Here is a tiny trained network, its code and every weight. The questions are about switching its units off for an input and a class, where a switched-off unit gives its printed mean instead of its output.

import numpy as np


def w(rows, s, z=0):
    codes = np.array(rows[::2]) - 128.0
    scale = np.full(codes.shape[1], s)
    scale[-1] = z or s
    return codes * scale


def f(y):
    return np.maximum(y, 0)


def log_softmax(a):
    a = a - a.max(-1, keepdims=True)
    return a - np.log(np.exp(a).sum(-1, keepdims=True))


def net(x, mask):
    res = np.array(x, float).reshape(1, 8) / 4 @ E
    y = f(res @ A[0][:, :-1].T + A[0][:, -1])
    res = res + np.where(mask, y, B[0][:, -1]) @ B[0][:, :-1]
    return log_softmax(res[-1] @ U[:, :-1].T + U[:, -1])


A, B = {}, {}
E = w([
[152,129,242,170,184,114,223,92,188,111,16],'x0',
[28,26,84,151,160,180,108,28,102,161,85],'x1',
[85,126,93,181,131,134,151,247,2,67,37],'x2',
[111,149,170,109,135,21,48,93,71,157,90],'x3',
[140,24,151,63,60,118,62,164,201,28,82],'x4',
[81,119,136,195,119,78,137,113,140,90,171],'x5',
[211,149,58,218,231,133,10,136,201,94,97],'x6',
[123,123,134,137,127,122,129,135,130,132,135],'x7',
],0.0064)
A[0] = w([
[101,108,103,160,113,125,132,243,31,55,59,66],'N0',
[166,142,70,163,190,137,51,131,157,114,118,57],'N1',
[189,183,85,146,182,143,52,143,165,86,74,92],'N2',
[100,152,171,107,132,23,55,104,83,150,103,254],'N3',
[172,132,203,154,152,130,185,100,146,106,63,54],'N4',
[202,143,140,24,155,217,103,146,101,196,57,107],'N5',
[149,169,116,174,193,137,148,107,95,190,153,86],'N6',
[106,231,136,160,170,134,189,111,84,220,169,85],'N7',
[168,110,173,62,108,117,88,32,246,168,238,76],'N8',
[46,2,77,163,177,160,123,36,104,146,65,103],'N9',
[127,113,192,163,187,139,200,92,173,142,40,67],'N10',
[127,71,178,127,120,124,111,135,144,63,156,87],'N11',
[144,34,166,52,70,128,61,155,174,65,92,36],'N12',
[99,128,170,46,60,158,203,113,63,128,145,53],'N13',
[153,125,81,196,214,131,69,96,157,108,104,71],'N14',
[64,115,171,65,61,104,176,99,99,147,121,44],'N15',
[110,122,36,125,82,163,48,137,71,144,219,59],'N16',
[200,183,164,136,100,49,144,189,126,107,148,113],'N17',
[128,194,102,159,185,138,168,107,65,188,167,61],'N18',
[127,113,69,147,117,205,212,158,188,95,177,249],'N19',
[148,112,30,68,78,133,80,141,88,134,211,117],'N20',
[182,199,168,115,119,94,155,216,160,78,161,142],'N21',
],0.0075,0.0085)
B[0] = w([
[132,187,74,156,219,106,216,74,147,214,48,204],'N0',
[138,80,154,140,82,52,196,175,147,197,186,177],'N1',
[94,90,150,150,74,105,181,167,147,187,193,197],'N2',
[248,32,93,146,155,196,132,78,31,54,173,255],'N3',
[100,169,190,36,177,24,87,178,116,84,164,168],'N4',
[99,42,182,254,128,182,78,102,81,71,112,167],'N5',
[135,115,97,111,76,109,125,123,193,72,102,164],'N6',
[127,121,89,145,55,94,111,144,191,58,66,193],'N7',
[111,171,73,181,217,126,206,110,95,201,24,218],'N8',
[92,223,113,56,83,212,59,91,136,184,184,209],'N9',
[113,153,200,36,189,75,93,159,120,93,162,187],'N10',
[122,123,113,133,92,139,129,121,147,81,95,152],'N11',
[131,158,42,116,47,79,132,120,248,61,74,183],'N12',
[114,62,151,170,90,82,193,187,174,211,202,187],'N13',
[133,63,134,133,66,118,184,180,138,183,191,186],'N14',
[118,98,118,172,102,95,173,203,125,167,192,173],'N15',
[115,174,234,62,204,39,83,175,146,90,129,191],'N16',
[101,176,110,100,100,204,80,113,104,176,160,188],'N17',
[116,140,83,104,68,97,132,105,216,60,63,169],'N18',
[221,65,105,141,163,156,119,86,21,55,177,233],'N19',
[87,155,211,110,175,91,113,146,132,93,92,204],'N20',
[81,165,133,99,101,217,59,82,116,184,143,204],'N21',
],0.0075,0.011)
U = w([
[111,65,153,160,46,77,199,206,154,227,207,82],'0',
[94,179,252,46,231,41,78,165,139,67,115,89],'1',
[120,141,37,124,8,101,117,109,220,31,23,101],'2',
[116,178,54,166,254,134,208,87,112,234,3,92],'3',
[140,98,130,150,135,170,107,107,94,88,144,249],'4',
[89,203,120,72,68,249,45,91,122,202,166,94],'5',
[125,75,159,207,135,175,102,97,86,71,127,231],'6',
[232,60,80,113,167,167,134,84,48,46,182,58],'7',
],0.0081,0.013)

Each question gives the input, the list of numbers given to net, and the class t.
The units are the neurons (one row each of A and B). Each row of codes is followed by its name. A weight is (code - 128) times the scale printed after its matrix; where a second scale follows, it is the last column's (A, B and U).
mask holds one flag per neuron, in row order. A switched-off neuron (its flag False) gives its mean, the last column of its row in B, instead of its output. The means were averaged over made-up inputs and are rounded, as every weight is.
A unit's drop is (log p(t) with every unit on - log p(t) with that unit switched off) / (log p(t) with every unit on - log p(t) with every unit switched off).
The circuit of an input: a set's keep is (log p(t) with only the set's units on - log p(t) with every unit switched off) / (log p(t) with every unit on - log p(t) with every unit switched off). Starting from the 12 units with the biggest drops (on a tie, the unit counted first), units are removed one at a time, each time the one whose removal leaves the highest keep (on an exact tie, the one counted first), for as long as the keep stays at least 0.8.
units of the circuit, in order: the units of the circuit, biggest drop first
top k neurons: the k neurons with the biggest drops, biggest first
drop of u: that unit's drop, to one decimal
input [3,-1,8,6,-4,3,-2,1], class 3: top neuron	(N0)
input [-4,6,-3,0,-3,-6,7,3], class 0: top 3 neurons	(N1; N14; N2)
input [3,4,-2,-7,-8,-6,8,0], class 0: units of the circuit, in order	(N14; N1)
input [-4,2,-5,-5,-2,3,6,-4], class 0: units of the circuit, in order	(N1; N14)
input [1,1,-6,8,-5,4,-5,2], class 7: top 2 neurons	(N3; N0)
input [7,-8,-1,-3,7,1,0,4], class 5: top 2 neurons	(N21; N17)
input [-1,-5,-8,6,-7,5,6,-4], class 3: top 4 neurons	(N8; N12; N19; N13)
input [2,7,2,-1,0,-7,-3,-1], class 5: top 2 neurons	(N9; N3)
input [-2,6,5,-4,-8,-8,7,-4], class 2: top 2 neurons	(N18; N6)
input [1,-3,5,8,-8,8,0,5], class 2: units of the circuit, in order	(N7; N18)
input [-8,-8,-8,-3,4,8,5,-7], class 1: top 3 neurons	(N16; N20; N0)
input [5,0,3,-3,-4,2,2,-2], class 1: top 2 neurons	(N3; N10)
input [-8,3,-7,2,-1,0,8,8], class 0: top 2 neurons	(N1; N14)
input [7,6,3,4,8,-6,2,-7], class 2: units of the circuit, in order	(N12)
input [8,2,2,2,-7,-1,7,8], class 1: top 3 neurons	(N10; N4; N13)
input [5,-3,8,0,8,-4,-8,-1], class 0: top 4 neurons	(N13; N15; N8; N7)
input [-6,1,-5,-5,4,5,-2,3], class 1: units of the circuit, in order	(N16; N20)
input [3,-5,-6,7,-5,-7,-1,1], class 6: units of the circuit, in order	(N5; N3; N19)
input [6,7,-7,-1,-5,1,7,-3], class 0: drop of N2	0.1
input [-8,5,-1,-2,0,-4,3,0], class 1: units of the circuit, in order	(N16)
input [-8,8,2,7,2,3,-7,2], class 1: drop of N20	0.7
input [-6,-8,-8,-3,-6,-6,5,5], class 3: drop of N9	0.3
